Below are the code and all the weights of a small trained network. Each question names an input and a target symbol and asks about switching units off, where a switched-off unit gives its printed mean instead of its output.

import numpy as np


def w(rows, s, z=0):
    codes = np.array(rows[::2]) - 128.0
    scale = np.full(codes.shape[1], s)
    scale[-1] = z or s
    return codes * scale


def norm(h):
    return h / np.sqrt((h * h).mean(-1, keepdims=True) + 1e-5)


def f(y):
    return y / 2 * (1 + np.tanh(0.7978845608 * (y + 0.044715 * y**3)))


def softmax(a):
    e = np.exp(a - a.max(-1, keepdims=True))
    return e / e.sum(-1, keepdims=True)


def log_softmax(a):
    a = a - a.max(-1, keepdims=True)
    return a - np.log(np.exp(a).sum(-1, keepdims=True))


def net(x, mask):
    ids = ['ΔΘΞΩαβεητψ'.index(c) for c in x.split()]
    T = len(ids)
    res = E[ids] + P[:T]
    u = 0
    for l in range(2):
        q, k, v = (norm(res) @ M[l].T for M in (Q, K, V))
        z = softmax(np.where(np.tri(T) > 0, q @ k.T / 3**0.5, -1e9)) @ v
        res = res + np.where(mask[u], z, O[l][:, -1]) @ O[l][:, :-1]
        u += 1
        y = f(norm(res) @ A[l][:, :-1].T + A[l][:, -1])
        res = res + np.where(mask[u : u + 8], y, B[l][:, -1]) @ B[l][:, :-1]
        u += 8
    return log_softmax(norm(res)[-1] @ U[:, :-1].T + U[:, -1])


Q, K, V, O, A, B = {}, {}, {}, {}, {}, {}
E = w([
[98,173,146,111,149,178,120,118,102,132,80,68],'Δ',
[130,189,161,156,145,151,149,103,136,141,99,136],'Θ',
[136,102,81,143,116,87,75,120,215,71,172,86],'Ξ',
[126,153,126,177,153,161,156,105,125,135,171,171],'Ω',
[148,195,106,126,164,166,87,69,128,111,152,93],'α',
[79,104,106,117,131,117,128,138,88,143,109,104],'β',
[208,105,143,74,253,165,139,88,39,108,155,177],'ε',
[129,167,152,138,148,190,127,121,121,127,160,98],'η',
[133,119,153,162,112,132,169,90,77,114,134,115],'τ',
[92,118,101,132,149,176,126,125,107,147,180,113],'ψ',
],0.024)
P = w([
[87,103,225,93,152,75,39,162,94,183,173,179],'0',
[96,161,112,88,109,66,189,176,182,191,150,132],'1',
[41,150,119,19,130,102,195,170,214,94,120,137],'2',
[62,108,227,125,148,77,169,74,126,43,116,121],'3',
[163,85,186,212,71,163,13,112,62,178,118,139],'4',
[171,158,52,151,7,165,100,200,148,34,31,186],'5',
[190,177,81,240,217,70,161,161,134,171,79,81],'6',
[36,142,168,127,139,107,169,76,150,147,175,145],'7',
[57,146,107,124,40,167,107,135,106,35,69,49],'8',
[85,148,207,226,112,122,99,161,44,157,117,185],'9',
],0.011)
Q[0] = w([
[63,130,229,105,196,87,94,61,96,195,174,144],'L0H1',
[51,117,178,116,10,143,94,95,189,66,145,100],'L0H1',
[197,116,162,113,90,165,62,142,52,198,116,177],'L0H1',
],0.012)
K[0] = w([
[203,94,104,255,152,115,77,123,79,230,121,74],'L0H1',
[183,157,96,86,6,151,84,182,130,161,118,204],'L0H1',
[144,186,49,135,227,63,226,165,151,220,132,63],'L0H1',
],0.0097)
V[0] = w([
[99,139,175,190,120,141,192,124,111,176,123,238],'L0H1',
[174,254,174,111,106,112,126,42,138,125,92,150],'L0H1',
[97,122,144,91,124,73,111,98,129,149,17,126],'L0H1',
],0.0092)
O[0] = w([
[20,134,136,149,137,172,111,157,94,56,81,160,184],'L0H1',
[159,116,237,98,149,198,85,129,188,136,68,214,3],'L0H1',
[50,190,147,122,10,152,99,38,66,162,139,201,161],'L0H1',
],0.013,0.005)
A[0] = w([
[130,185,188,197,107,169,170,142,114,109,168,76,164],'L0N1',
[83,212,163,150,75,161,94,171,109,130,141,134,91],'L0N2',
[255,127,110,2,156,83,137,97,52,182,210,136,253],'L0N3',
[76,149,120,214,159,167,74,180,118,118,98,145,159],'L0N4',
[105,220,124,168,28,132,141,50,147,149,146,109,99],'L0N5',
[138,75,110,148,71,59,70,151,227,71,199,140,111],'L0N6',
[113,32,137,82,90,49,147,121,75,148,21,126,90],'L0N7',
[159,148,116,232,111,82,86,90,145,91,78,91,180],'L0N8',
],0.0078,0.0041)
B[0] = w([
[76,133,42,134,93,133,139,98,125,148,111,76,187],'L0N1',
[74,126,116,120,127,54,158,91,110,100,132,63,194],'L0N2',
[97,188,160,127,134,134,223,115,141,128,8,179,208],'L0N3',
[139,50,128,165,31,135,127,79,191,112,112,41,205],'L0N4',
[88,48,117,114,155,83,71,113,74,149,145,134,254],'L0N5',
[134,81,199,101,79,98,2,183,206,81,135,122,133],'L0N6',
[144,107,92,94,101,208,195,62,145,119,172,84,157],'L0N7',
[91,120,111,163,67,121,104,225,140,131,191,114,173],'L0N8',
],0.01,0.007)
Q[1] = w([
[142,152,119,65,196,92,180,110,134,110,95,155],'L1H1',
[82,117,189,129,144,145,192,109,140,57,150,62],'L1H1',
[208,139,107,123,1,140,111,218,124,164,88,134],'L1H1',
],0.0099)
K[1] = w([
[151,138,179,105,102,97,77,155,150,137,202,123],'L1H1',
[202,123,113,241,133,176,99,123,39,123,121,163],'L1H1',
[80,168,50,56,160,117,166,92,255,55,131,167],'L1H1',
],0.0083)
V[1] = w([
[91,121,89,161,114,128,63,148,225,219,153,150],'L1H1',
[113,69,186,144,42,138,147,148,127,147,170,38],'L1H1',
[158,49,71,165,102,83,171,107,169,35,177,254],'L1H1',
],0.0068)
O[1] = w([
[143,100,127,248,88,121,182,176,81,121,104,171,54],'L1H1',
[101,117,223,138,102,51,176,101,123,86,153,133,254],'L1H1',
[43,107,71,124,199,152,195,137,134,115,90,157,25],'L1H1',
],0.012,0.0033)
A[1] = w([
[151,74,181,107,36,44,71,113,235,89,203,121,86],'L1N1',
[102,98,202,95,95,173,92,37,140,141,102,183,178],'L1N2',
[154,115,155,97,148,164,197,144,103,116,50,130,235],'L1N3',
[158,128,212,104,172,181,116,176,121,72,77,150,210],'L1N4',
[140,91,113,111,168,99,132,203,123,116,160,61,93],'L1N5',
[81,125,107,155,131,148,87,205,138,95,104,142,1],'L1N6',
[201,94,184,121,126,87,87,198,207,118,168,116,89],'L1N7',
[215,147,171,24,234,164,159,144,64,150,99,254,163],'L1N8',
],0.011,0.0046)
B[1] = w([
[178,56,133,114,174,63,48,125,226,125,133,161,194],'L1N1',
[165,207,157,100,122,134,192,166,107,134,191,106,253],'L1N2',
[158,149,145,133,155,83,104,92,145,161,91,191,215],'L1N3',
[100,110,78,191,167,88,59,151,98,122,120,199,249],'L1N4',
[190,199,114,161,76,151,171,168,164,126,194,137,236],'L1N5',
[131,154,101,161,205,158,164,103,132,151,121,135,133],'L1N6',
[146,124,85,94,104,88,16,110,136,143,176,171,185],'L1N7',
[246,70,169,156,185,203,113,54,42,48,99,142,201],'L1N8',
],0.013,0.0068)
U = w([
[159,146,125,169,103,70,192,84,162,245,60,125,113],'Δ',
[59,131,67,152,90,84,99,84,20,161,156,127,158],'Θ',
[135,122,90,126,140,21,38,169,169,151,151,156,109],'Ξ',
[195,183,104,171,113,98,165,254,67,71,159,57,118],'Ω',
[199,176,202,93,70,117,128,88,104,222,221,94,4],'α',
[139,120,73,124,113,232,132,41,183,195,115,80,221],'β',
[86,179,184,151,44,188,115,210,96,139,128,196,197],'ε',
[57,57,90,208,143,144,138,204,113,96,66,141,126],'η',
[116,95,204,135,76,108,156,83,169,39,113,57,61],'τ',
[241,102,112,126,146,161,147,65,17,75,134,144,165],'ψ',
],0.0068,0.0031)

Each question gives the input, a string of symbols that net reads in full, and the target symbol t.
The units are the heads (3 rows each of Q, K, V and O) and the neurons (one row each of A and B). Each row of codes is followed by its name. A weight is (code - 128) times the scale printed after its matrix; where a second scale follows, it is the last column's (O, A, B and U).
mask holds one flag per unit, layer by layer, with each layer's heads first. A switched-off unit (its flag False) gives its mean, the last column of its rows in O or B, instead of its output. The means were averaged over made-up inputs and are rounded, as every weight is.
A unit's drop is (log p(t) with every unit on - log p(t) with that unit switched off) / (log p(t) with every unit on - log p(t) with every unit switched off).
The circuit of an input: a set's keep is (log p(t) with only the set's units on - log p(t) with every unit switched off) / (log p(t) with every unit on - log p(t) with every unit switched off). Starting from the 12 units with the biggest drops (on a tie, the unit counted first), units are removed one at a time, each time the one whose removal leaves the highest keep (on an exact tie, the one counted first), for as long as the keep stays at least 0.8.
circuit, biggest first: the units of the circuit, biggest drop first
unit that matters most: the unit with the biggest drop
top k neurons: the k neurons with the biggest drops, biggest first
top k neurons in layer l: the k neurons of layer l with the biggest drops, biggest first
drop of u: that unit's drop, to one decimal
input β Ξ Ξ β Δ ψ, target Δ: circuit, biggest first	(L0H1; L0N3)
input ψ Ω β ψ, target Ω: top neuron	(L1N5)
input η β β β β α, target Θ: circuit, biggest first	(L0H1; L0N5)
input ψ β η Ξ ψ β β, target Δ: circuit, biggest first	(L0H1; L0N3)
input Θ τ β Ξ Θ Ω η ψ ψ β, target Ξ: circuit, biggest first	(L0H1; L1N7)
input Θ β ψ, target ε: top 2 neurons	(L1N2; L0N4)
input Ξ ψ η β β β Θ ε ψ η, target ε: top 2 neurons in layer 1	(L1N2; L1N4)
input ε β β τ, target β: top 2 neurons in layer 0	(L0N1; L0N7)
input β Δ η Θ Θ β ε ψ β Θ, target β: top 2 neurons	(L0N4; L0N3)
input α ε ψ β α Δ β Θ, target ψ: circuit, biggest first	(L0H1; L1N8)
input β τ β η β α Ξ Ξ β, target ψ: circuit, biggest first	(L0H1; L1N8; L0N4)
input ψ Ξ η η ε ψ Θ, target Ξ: circuit, biggest first	(L0H1; L1N7; L0N3)
input β β Θ Ξ β Δ β Θ Θ, target α: circuit, biggest first	(L0H1; L1N2)
input β η η Ω Θ Ω β β, target ε: top neuron	(L1N2)
input β η α ψ η η, target ψ: top 3 neurons	(L1N8; L0N4; L0N3)
input α Θ β η Θ Ξ η η τ ψ, target Ξ: top 2 neurons	(L0N4; L1N7)
input τ Ω η ψ ψ, target η: drop of L0H1	0.8
input β τ β ε Θ ψ ψ ε Δ, target Ω: drop of L0H1	1.5
input ψ β Ξ ψ β ψ ε ψ Θ, target Ω: drop of L1N5	0.0
input Ξ β ψ β β β, target Ω: drop of L0H1	1.8
input β ψ ε β ψ ψ, target β: unit that matters most	L1H1
input η ψ β ψ η Ω ψ η, target Ξ: top 2 neurons in layer 0	(L0N2; L0N3)
